Each row has a name. After each piece below comes the name of the row it's from, unless a question asks for something else. Each question is about the rows just above it.

[-.88 -.67 .66 .90 .88 .87] : k990
[.88 -.67 -.89 .87 .90 -.67] : k722
[-.67 .90 .68 -.66 -.69 -.90] : k628
[.66 -.90 -.67 .65 .68 .89] : k856
[.88 -.67 -.89 .87 .90 .66] : k822
[-.90 .65 .89 .67 .68 -.67] : k14
Which row holds these entries in another order? [-.90 -.67 .65 .66 .68 .89]
k856
[-.67 .90 .87 -.89 -.67 .88] is which row reordered?
k722
Which row holds these entries in another order? [.88 .87 -.67 -.89 .66 .90]
k822

[-.35 -.45 .72 .62 -.03 .02 .47 .09 -.47 .06 -.21 -.32 .10 -.10 -.15 .01 -.22] : k599
[-.47 -.22 .47 -.21 .72 .02 -.35 .09 .10 -.03 -.46 -.32 .06 -.15 -.10 .01 .62] : k115
[.56 .24 -.08 -.01 .00 .07 .13 -.05 -.15 -.29 .05 -.63 -.47 .30 -.80 .01 -.07] : k597
[-.41 .46 .14 -.69 .12 -.13 -.35 .06 -.20 .04 .44 -.69 .10 .00 -.22 .11 -.37] : k122
[.30 .06 .13 .01 -.08 -.29 -.63 .00 -.80 -.01 .24 -.15 -.05 -.07 -.47 .07 .56] : k900
[-.15 .07 -.07 .06 .00 .13 -.47 .24 -.08 -.63 -.80 -.01 -.05 .30 .56 .01 -.29] is which row reordered?
k900
Which row holds these entries in another order? [-.22 .01 -.15 -.10 .10 -.32 -.21 .06 -.47 .09 .47 .02 -.03 .62 .72 -.45 -.35]
k599
Which row holds these entries in another order? [-.69 -.69 -.41 -.37 -.35 -.22 -.20 -.13 .00 .04 .06 .10 .11 .12 .14 .44 .46]
k122
Which row holds these entries in another order? [-.13 -.35 .46 .04 .44 -.22 -.69 .11 -.69 .06 .10 -.41 .00 -.20 .14 .12 -.37]
k122
Put [-.80 -.63 -.47 -.29 -.15 -.08 -.07 -.05 -.01 .00 .01 .05 .07 .13 .24 .30 .56] back in order: which row is it?
k597
Put [.07 -.63 -.07 -.47 .24 .56 .06 -.80 -.08 .01 .30 .00 -.01 -.29 -.05 -.15 .13] back in order: which row is it?
k900
Put [-.47 -.46 -.35 -.32 -.22 -.21 -.15 -.10 -.03 .01 .02 .06 .09 .10 .47 .62 .72] back in order: which row is it?
k115

[-.11 .26 .26 -.18 .12 -.35 -.31 .31 .51 -.32 .00 .01 .15 -.19 .21 -.20 .07 -.17 -.04]  k727
[-.01 -.19 .12 -.17 -.31 -.04 .26 .15 .31 .51 -.11 -.32 -.20 -.35 .21 .26 .07 -.18 .00]  k509
[.31 -.32 -.01 .26 .07 -.18 -.20 -.11 -.18 .21 -.17 .12 .51 .00 .26 -.31 -.04 -.35 .15]  k178
[.15 .31 -.32 -.01 .26 .07 -.18 -.20 -.11 -.18 .21 -.17 .12 .51 .00 .26 -.31 -.04 -.35] is which row reordered?
k178
[-.35 -.32 -.31 -.20 -.19 -.18 -.17 -.11 -.04 .00 .01 .07 .12 .15 .21 .26 .26 .31 .51] is which row reordered?
k727
[.15 .07 -.01 .12 -.18 -.31 -.18 -.11 .51 .26 -.04 -.35 .26 -.20 .21 .31 -.32 -.17 .00] is which row reordered?
k178
Which row holds these entries in another order? [-.35 -.32 -.31 -.20 -.18 -.18 -.17 -.11 -.04 -.01 .00 .07 .12 .15 .21 .26 .26 .31 .51]
k178
[.07 -.04 -.01 -.11 .00 -.35 -.32 .26 -.19 -.18 -.20 -.31 .12 -.17 .26 .31 .21 .51 .15] is which row reordered?
k509
Which row holds these entries in another order? [-.04 -.17 .07 -.20 .21 -.19 .15 .01 .00 -.32 .51 .31 -.31 -.35 .12 -.18 .26 .26 -.11]
k727
Which row holds these entries in another order? [.31 .51 -.11 -.32 -.20 -.35 .21 .26 .07 -.18 .00 -.01 -.19 .12 -.17 -.31 -.04 .26 .15]
k509

[-.13 -.10 .07 -.26 .20 .04 .21 .10 .03 .47 .30 .24 .05 .19 .01 .00 -.01 .10 .11 -.21 -.01 .25 -.73 -.07 .07 -.01 -.13 -.24 -.01 -.25 .28 .07 -.45 -.45 .25 -.03] : k781
[-.02 .18 .27 -.09 .16 -.59 .08 -.11 .35 .16 .10 .16 -.03 -.16 -.04 -.10 -.22 -.27 -.05 .49 -.16 -.03 .04 .11 -.23 .01 .00 -.41 .03 -.18 .03 -.21 .11 -.49 -.06 .15] : k169
[-.41 .49 -.21 .18 -.10 .27 -.49 .08 -.05 .03 -.11 -.18 -.23 -.03 -.22 .04 -.09 .00 -.03 -.16 .11 .17 .01 .16 .10 -.02 -.04 .10 .35 -.59 -.27 .03 .16 -.16 -.06 .15] : k831
[.10 -.09 -.16 .28 .06 .05 -.15 -.27 -.03 -.17 -.13 -.02 -.41 -.16 -.34 -.08 .15 .52 -.17 .25 -.15 .26 -.06 .16 -.09 -.02 -.17 -.22 -.13 .01 .04 -.05 .00 -.32 -.33 -.49] : k279
[-.11 -.06 .15 .18 .16 .10 -.18 -.27 -.59 -.05 .49 -.02 .27 -.03 -.23 -.10 .03 -.03 .01 .16 .16 -.16 -.49 -.16 .03 .08 -.09 .35 -.41 .11 -.22 -.21 .04 .10 -.04 .00] : k618
Which row holds these entries in another order? [.10 -.10 -.59 .08 .10 .35 .04 .00 -.27 .03 .27 -.09 .18 -.02 -.23 -.06 -.18 .11 -.03 -.16 .15 .16 -.16 .49 -.11 .16 -.49 -.22 .01 -.04 .03 -.41 .17 -.05 -.03 -.21]
k831
[.16 -.09 -.02 -.17 -.22 -.13 .01 .04 -.05 .00 -.32 -.33 -.49 .10 -.09 -.16 .28 .06 .05 -.15 -.27 -.03 -.17 -.13 -.02 -.41 -.16 -.34 -.08 .15 .52 -.17 .25 -.15 .26 -.06] is which row reordered?
k279
Put [-.59 -.49 -.41 -.27 -.23 -.22 -.21 -.18 -.16 -.16 -.11 -.10 -.09 -.06 -.05 -.04 -.03 -.03 -.02 .00 .01 .03 .03 .04 .08 .10 .10 .11 .15 .16 .16 .17 .18 .27 .35 .49] back in order: which row is it?
k831
[-.06 .15 -.02 .18 .27 -.09 .16 -.59 .08 -.11 .35 .16 .10 .16 -.03 -.16 -.04 -.10 -.22 -.27 -.05 .49 -.16 -.03 .04 .11 -.23 .01 .00 -.41 .03 -.18 .03 -.21 .11 -.49] is which row reordered?
k169
Put [-.59 -.49 -.41 -.27 -.23 -.22 -.21 -.18 -.16 -.16 -.11 -.10 -.09 -.06 -.05 -.04 -.03 -.03 -.02 .00 .01 .03 .03 .04 .08 .10 .10 .11 .15 .16 .16 .16 .18 .27 .35 .49] back in order: which row is it?
k618
Which row holds these entries in another order? [-.41 .00 -.27 -.22 -.04 .01 .10 -.16 -.05 .16 -.02 -.21 .11 -.03 -.10 -.09 .10 -.23 .16 .15 -.11 .49 .08 -.59 -.49 .03 .27 .03 .16 .04 -.18 .35 -.03 .18 -.06 -.16]
k618

[.78 .74 -.38 -.07 -.26 .42 -.77 -.20 .10 -.36] -> k811
[.26 -.33 -.28 .72 .83 .51 -.42 -.15 .79 .74] -> k728
[.42 .74 .78 -.36 -.38 -.78 .10 -.07 -.20 -.26] -> k678
[-.20 .42 -.78 -.38 .74 .10 .78 -.07 -.27 -.36] -> k672
Put [.10 -.36 .78 .74 -.38 -.07 -.26 .42 -.77 -.20] back in order: which row is it?
k811
[-.78 -.38 -.36 -.27 -.20 -.07 .10 .42 .74 .78] is which row reordered?
k672
Put [-.78 -.38 -.36 -.26 -.20 -.07 .10 .42 .74 .78] back in order: which row is it?
k678
Put [-.38 -.36 .10 -.78 -.07 .74 .42 -.26 -.20 .78] back in order: which row is it?
k678
Put [-.38 .42 -.77 .10 -.26 -.07 .74 -.36 -.20 .78] back in order: which row is it?
k811
Which row holds these entries in another order? [-.26 .42 .74 .78 -.36 -.38 -.78 .10 -.07 -.20]
k678

[-.32 .41 .13 .20 -.50 -.84 -.67 .80 -.34 .46 -.30 -.20] : k667
[-.32 .41 .13 .20 -.50 -.84 -.67 -.12 -.34 .46 -.30 -.20] : k502
[.46 -.67 -.84 .13 .20 -.19 -.50 -.32 -.30 .41 -.12 -.34] : k965
[-.32 .41 .13 .20 .18 -.84 -.67 -.12 -.34 .46 -.30 -.20] : k7
Put [-.20 -.30 .46 -.34 -.12 -.67 -.84 .18 .20 .13 .41 -.32] back in order: which row is it?
k7
Put [-.20 -.32 .41 .13 .20 -.50 -.84 -.67 -.12 -.34 .46 -.30] back in order: which row is it?
k502

[-.02 .80 -.13 -.18 -.11 .14 .20 -.18 .00 .49 .03 .22 -.18 .78] -> k451
[.07 -.41 .31 -.29 -.17 .39 -.91 .14 .27 .15 .20 .05 .05 -.44] -> k154
[.19 -.54 .27 -.07 .04 -.42 .00 .37 .72 .12 -.27 -.55 -.22 -.19] -> k525
[-.29 .16 -.16 -.91 .31 .14 .07 .27 .05 -.44 .39 -.41 .05 .20] -> k31
[.07 .36 -.11 .16 .03 -.31 .81 -.11 -.16 -.26 -.20 -.05 .80 .07] -> k879
[-.17 .14 -.29 .05 .07 .05 .31 -.41 .16 .27 -.44 -.91 .39 .20] -> k431
[.56 .50 .09 .07 .25 -.10 -.42 .34 .20 -.16 .56 -.37 .20 .46] -> k450
[.19 .12 .04 -.54 -.19 -.55 .36 -.42 .27 -.07 .72 .00 -.27 -.22] -> k167
[-.17 -.11 .30 -.86 .54 .39 .05 .02 -.03 .36 -.22 -.24 -.24 .35] -> k390
[.05 -.23 .35 -.11 -.24 .54 -.17 -.03 .30 .02 .36 .39 -.22 -.86] -> k783
[.29 .36 -.72 .15 -.34 -.06 -.14 .30 .26 -.17 .09 .46 -.04 -.65] -> k739
Put [-.91 -.44 -.41 -.29 -.17 .05 .05 .07 .14 .16 .20 .27 .31 .39] back in order: which row is it?
k431
Which row holds these entries in another order? [.05 -.17 -.91 -.29 .39 .20 .05 .07 -.41 -.44 .31 .16 .14 .27]
k431
[.37 .00 -.27 -.22 .12 .04 .72 .19 -.07 .27 -.19 -.55 -.54 -.42] is which row reordered?
k525
Which row holds these entries in another order? [.20 .39 -.91 -.44 .27 .16 -.41 .31 .05 .07 .05 -.29 .14 -.17]
k431
Put [-.86 -.24 -.23 -.22 -.17 -.11 -.03 .02 .05 .30 .35 .36 .39 .54] back in order: which row is it?
k783
[.35 -.24 -.24 -.22 .36 -.03 .02 .05 .39 .54 -.86 .30 -.11 -.17] is which row reordered?
k390
[-.55 -.54 -.42 -.27 -.22 -.19 -.07 .00 .04 .12 .19 .27 .37 .72] is which row reordered?
k525

[-.46 .72 .51 -.05 .21 .35 .62 .43 .76 -.67 -.42 .75 -.51 .25 -.12 .47 .67 .60 -.78 .51 -.74 -.58 .21 -.45 -.41 .19 .01 .76 .80 .76 -.12 .20 -.12 .62 -.52] = k183
[.52 .45 .24 .27 -.60 -.34 .28 .41 -.36 -.40 .75 .53 -.28 -.01 -.83 -.44 -.13 .45 -.18 .64 .53 -.34 .08 .00 -.28 .22 .22 .63 .23 -.74 -.01 -.26 .61 .50 -.33] = k951
[-.12 .72 -.41 -.52 .21 -.58 -.78 .47 -.45 -.42 .51 -.05 .01 .19 .75 .79 .62 -.51 .51 .43 .62 -.74 .77 -.12 .35 .21 .76 .25 .76 -.46 .60 -.12 .67 -.67 .20] = k52
[.47 .77 -.42 .80 -.46 .76 -.78 -.12 -.74 -.12 -.12 .51 -.41 .21 .62 .60 -.45 .21 .25 .75 .62 .43 -.58 .76 -.51 -.52 .19 .01 .72 .35 -.05 .20 .51 .67 -.67] = k205
Which row holds these entries in another order? [.25 .43 .20 -.58 .76 -.12 .21 -.41 .80 .75 .76 .51 .62 -.78 -.45 .76 .19 -.67 .35 .51 -.05 .60 .21 -.12 -.74 -.12 .47 -.51 .01 .72 -.46 -.52 .62 -.42 .67]
k183
Put [-.78 -.74 -.67 -.58 -.52 -.51 -.46 -.45 -.42 -.41 -.12 -.12 -.12 -.05 .01 .19 .20 .21 .21 .25 .35 .43 .47 .51 .51 .60 .62 .62 .67 .72 .75 .76 .76 .77 .80] back in order: which row is it?
k205
Put [-.74 .52 .41 -.60 -.26 .27 .23 .22 -.36 -.34 .75 -.13 .61 -.28 .00 -.40 -.28 .08 -.01 -.83 -.34 .53 .53 .28 -.18 .45 -.33 .22 .64 .24 .50 -.44 .45 -.01 .63] back in order: which row is it?
k951
Which row holds these entries in another order? [-.45 .01 .60 -.46 .72 .51 .51 .20 .62 .76 .76 -.78 -.12 .47 .35 .80 .75 -.12 .62 -.52 .21 .19 .76 -.58 -.67 -.74 .43 -.51 -.12 -.05 .25 .67 -.41 .21 -.42]
k183
[.19 -.74 .43 .76 .25 .35 -.46 .47 .01 -.05 .76 .62 -.78 .62 -.58 -.45 -.12 .67 -.12 -.51 -.12 .75 .51 -.52 .51 .80 -.42 .21 -.67 .20 -.41 .21 .72 .60 .77] is which row reordered?
k205

[-.19 -.20 .53 -.18 -.08 -.55 -.08] -> k138
[-.20 -.18 -.07 -.08 .53 -.20 -.55] -> k768
[-.55 -.08 -.18 -.08 -.19 .53 -.19] -> k17
Put [-.08 -.18 -.19 -.08 -.19 .53 -.55] back in order: which row is it?
k17
Which row holds these entries in another order? [-.55 -.20 -.19 -.18 -.08 -.08 .53]
k138
Which row holds these entries in another order? [-.19 .53 -.19 -.08 -.18 -.08 -.55]
k17
Which row holds these entries in another order? [-.19 -.55 -.08 -.18 -.08 -.19 .53]
k17
Put [.53 -.19 -.55 -.18 -.20 -.08 -.08] back in order: which row is it?
k138

[.52 .04 -.02 .30 -.18 -.01 -.07 -.28 .13 -.58 .44 .15 .57 .08 -.15 -.19 -.41 -.43 -.30 -.49 -.55]  k324
[.11 -.09 -.16 .24 .29 .19 .10 -.12 .08 -.11 -.09 .28 .05 -.12 -.30 .42 -.44 -.05 .02 .09 -.07]  k506
[.08 -.05 .11 .19 -.30 .05 .28 -.16 -.09 -.12 -.09 -.11 .10 -.12 .24 .09 -.43 -.07 .29 .02 .42]  k194
Which row holds these entries in another order? [.08 -.15 -.19 -.41 -.43 -.30 -.49 -.55 .52 .04 -.02 .30 -.18 -.01 -.07 -.28 .13 -.58 .44 .15 .57]
k324
Put [.15 .57 .08 -.15 -.19 -.41 -.43 -.30 -.49 -.55 .52 .04 -.02 .30 -.18 -.01 -.07 -.28 .13 -.58 .44] back in order: which row is it?
k324
Which row holds these entries in another order? [-.12 -.12 .05 -.09 .42 -.07 -.44 -.09 .28 .08 -.11 .29 .10 -.16 .11 .24 -.30 -.05 .02 .09 .19]
k506
Put [-.43 -.30 -.16 -.12 -.12 -.11 -.09 -.09 -.07 -.05 .02 .05 .08 .09 .10 .11 .19 .24 .28 .29 .42] back in order: which row is it?
k194
Which row holds these entries in another order? [-.58 -.55 -.49 -.43 -.41 -.30 -.28 -.19 -.18 -.15 -.07 -.02 -.01 .04 .08 .13 .15 .30 .44 .52 .57]
k324

